Below are the code and all the weights of a small trained network. Each question names an input and a class and asks about switching units off, where a switched-off unit gives its printed mean instead of its output.

import numpy as np


def w(rows, s, z=0):
    codes = np.array(rows[::2]) - 128.0
    scale = np.full(codes.shape[1], s)
    scale[-1] = z or s
    return codes * scale


def norm(h):
    return h / np.sqrt((h * h).mean(-1, keepdims=True) + 1e-5)


def f(y):
    return y / 2 * (1 + np.tanh(0.7978845608 * (y + 0.044715 * y**3)))


def log_softmax(a):
    a = a - a.max(-1, keepdims=True)
    return a - np.log(np.exp(a).sum(-1, keepdims=True))


def net(x, mask):
    res = np.array(x, float).reshape(1, 2) / 4 @ E
    u = 0
    for l in range(4):
        y = f(norm(res) @ A[l][:, :-1].T + A[l][:, -1])
        res = res + np.where(mask[u : u + 3], y, B[l][:, -1]) @ B[l][:, :-1]
        u += 3
    return log_softmax(norm(res)[-1] @ U[:, :-1].T + U[:, -1])


A, B = {}, {}
E = w([
[59,160,136,54,100,101,68],'x0',
[39,144,145,2,120,79,183],'x1',
],0.0047)
A[0] = w([
[100,133,139,31,188,60,253,153],'L0N1',
[186,79,155,189,102,117,129,21],'L0N2',
[114,151,107,84,103,85,44,254],'L0N3',
],0.0053,0.00066)
B[0] = w([
[109,2,35,68,27,123,138,255],'L0N1',
[92,228,85,137,95,167,244,191],'L0N2',
[106,135,250,160,97,107,141,170],'L0N3',
],0.0068,0.005)
A[1] = w([
[232,115,35,189,226,106,162,79],'L1N1',
[158,115,61,1,199,126,143,9],'L1N2',
[83,100,140,50,115,98,65,108],'L1N3',
],0.0053,0.0013)
B[1] = w([
[1,94,189,166,151,231,205,254],'L1N1',
[108,160,185,84,76,61,154,143],'L1N2',
[48,64,94,233,164,162,140,202],'L1N3',
],0.0063,0.0036)
A[2] = w([
[100,126,86,162,145,160,199,113],'L2N1',
[134,153,66,95,185,155,207,2],'L2N2',
[172,2,63,56,38,163,157,155],'L2N3',
],0.0063,0.00077)
B[2] = w([
[101,66,121,149,228,132,116,213],'L2N1',
[110,64,69,132,165,162,84,158],'L2N2',
[2,67,161,101,102,67,160,254],'L2N3',
],0.009,0.006)
A[3] = w([
[122,155,181,151,149,107,68,115],'L3N1',
[123,75,151,218,166,183,159,251],'L3N2',
[253,205,86,156,88,129,133,94],'L3N3',
],0.0083,0.0019)
B[3] = w([
[192,175,157,158,159,36,105,137],'L3N1',
[152,183,127,66,175,194,99,254],'L3N2',
[179,62,1,63,66,164,208,138],'L3N3',
],0.008,0.0094)
U = w([
[134,145,113,126,203,251,134,197],'0',
[248,150,58,112,62,119,160,4],'1',
[22,55,132,106,88,84,157,186],'2',
[165,191,225,179,114,66,73,75],'3',
],0.011,0.003)

Each question gives the input, the list of numbers given to net, and the class t.
The units are the neurons (one row each of A and B). Each row of codes is followed by its name. A weight is (code - 128) times the scale printed after its matrix; where a second scale follows, it is the last column's (A, B and U).
mask holds one flag per neuron, layer by layer. A switched-off neuron (its flag False) gives its mean, the last column of its row in B, instead of its output. The means were averaged over made-up inputs and are rounded, as every weight is.
A unit's drop is (log p(t) with every unit on - log p(t) with that unit switched off) / (log p(t) with every unit on - log p(t) with every unit switched off).
most important unit: the unit with the biggest drop
k most important neurons: the k neurons with the biggest drops, biggest first
top k neurons in layer l: the k neurons of layer l with the biggest drops, biggest first
drop of u: that unit's drop, to one decimal
input [7,-2], class 3: most important unit : L0N1
input [4,-6], class 1: 3 most important neurons : (L0N1; L2N3; L1N1)
input [5,-6], class 1: 4 most important neurons : (L0N1; L2N3; L3N3; L1N1)
input [5,-4], class 3: 2 most important neurons : (L0N3; L0N1)
input [5,-1], class 3: 2 most important neurons : (L0N1; L0N3)
input [3,-3], class 1: 2 most important neurons : (L0N1; L2N3)
input [1,0], class 3: top 2 neurons in layer 0 : (L0N3; L0N1)
input [0,0], class 0: 3 most important neurons : (L0N1; L0N3; L2N3)
input [6,-6], class 1: top 2 neurons in layer 2 : (L2N3; L2N1)
input [8,-2], class 3: 2 most important neurons : (L0N1; L2N3)
input [5,-8], class 1: top 2 neurons in layer 1 : (L1N3; L1N1)
input [0,-2], class 0: drop of L0N1 : 2.9
input [5,-2], class 3: drop of L0N1 : 0.3
input [-1,0], class 0: drop of L0N1 : 2.8
input [2,-1], class 3: drop of L1N1 : 0.0
input [7,0], class 3: top neuron in layer 3 : (L3N1)
